Here is a tiny trained network, its code and every weight. The questions are about switching its units off for an input and a class, where a switched-off unit gives its printed mean instead of its output.

import numpy as np


def w(rows, s, z=0):
    codes = np.array(rows[::2]) - 128.0
    scale = np.full(codes.shape[1], s)
    scale[-1] = z or s
    return codes * scale


def f(y):
    return np.maximum(y, 0)


def log_softmax(a):
    a = a - a.max(-1, keepdims=True)
    return a - np.log(np.exp(a).sum(-1, keepdims=True))


def net(x, mask):
    res = np.array(x, float).reshape(1, 4) / 4 @ E
    y = f(res @ A[0][:, :-1].T + A[0][:, -1])
    res = res + np.where(mask, y, B[0][:, -1]) @ B[0][:, :-1]
    return log_softmax(res[-1] @ U[:, :-1].T + U[:, -1])


A, B = {}, {}
E = w([
[148,144,125,141,101,118,118,131,153,141],'x0',
[152,42,244,10,213,71,77,6,242,68],'x1',
[118,120,119,122,129,133,118,106,123,132],'x2',
[242,255,254,78,245,242,56,66,55,245],'x3',
],0.0034)
A[0] = w([
[14,11,8,210,10,21,249,203,204,29,87],'N0',
[219,243,214,187,219,222,64,141,66,236,5],'N1',
[179,228,215,128,199,175,40,169,46,188,5],'N2',
[79,8,194,3,123,3,89,16,251,4,244],'N3',
[190,232,217,131,193,214,50,175,47,196,11],'N4',
[140,206,11,238,66,234,233,250,16,237,93],'N5',
[119,222,18,238,69,222,199,245,9,238,180],'N6',
[219,240,231,203,235,228,45,133,62,227,10],'N7',
],0.0034,0.0027)
B[0] = w([
[223,235,28,222,186,22,9,244,81,21,245],'N0',
[188,246,17,224,158,15,17,243,84,23,182],'N1',
[154,226,28,179,128,25,27,236,28,33,166],'N2',
[255,229,18,37,238,133,73,115,136,226,254],'N3',
[188,197,26,182,177,15,22,237,35,32,173],'N4',
[235,233,13,15,235,237,224,26,197,236,215],'N5',
[239,136,70,21,243,206,206,52,233,248,235],'N6',
[207,247,21,220,181,11,21,229,138,24,187],'N7',
],0.0035,0.0053)
U = w([
[134,192,15,251,98,5,8,250,19,9,37],'0',
[157,137,128,101,176,161,141,124,129,237,254],'1',
[239,140,114,10,241,234,185,15,211,252,114],'2',
[146,131,155,161,139,155,121,107,148,220,251],'3',
[9,26,230,223,16,249,225,26,59,130,67],'4',
[5,10,251,239,9,243,251,16,10,64,2],'5',
],0.0032,0.0031)

Each question gives the input, the list of numbers given to net, and the class t.
The units are the neurons (one row each of A and B). Each row of codes is followed by its name. A weight is (code - 128) times the scale printed after its matrix; where a second scale follows, it is the last column's (A, B and U).
mask holds one flag per neuron, in row order. A switched-off neuron (its flag False) gives its mean, the last column of its row in B, instead of its output. The means were averaged over made-up inputs and are rounded, as every weight is.
A unit's drop is (log p(t) with every unit on - log p(t) with that unit switched off) / (log p(t) with every unit on - log p(t) with every unit switched off).
The circuit of an input: a set's keep is (log p(t) with only the set's units on - log p(t) with every unit switched off) / (log p(t) with every unit on - log p(t) with every unit switched off). Starting from all 8 units, units are removed one at a time, each time the one whose removal leaves the highest keep (on an exact tie, the one counted first), for as long as the keep stays at least 0.8.
units of the circuit, in order: the units of the circuit, biggest drop first
k most important neurons: the k neurons with the biggest drops, biggest first
drop when u is switched off: that unit's drop, to one decimal
input [0,-6,2,7], class 0: 3 most important neurons	N1; N7; N4
input [-6,-4,4,7], class 0: units of the circuit, in order	N1; N7
input [-8,-8,-3,4], class 2: 3 most important neurons	N6; N5; N0
input [-5,-6,-4,2], class 2: units of the circuit, in order	N6; N5
input [-7,-7,-6,3], class 2: 3 most important neurons	N6; N5; N0
input [4,-6,-6,8], class 0: 4 most important neurons	N1; N7; N4; N2
input [-2,-6,-3,8], class 0: 2 most important neurons	N1; N7
input [-7,0,-4,7], class 0: drop when N1 is switched off	0.1
input [-3,-7,4,0], class 2: drop when N5 is switched off	0.3
input [-3,-7,4,-3], class 2: drop when N5 is switched off	0.4
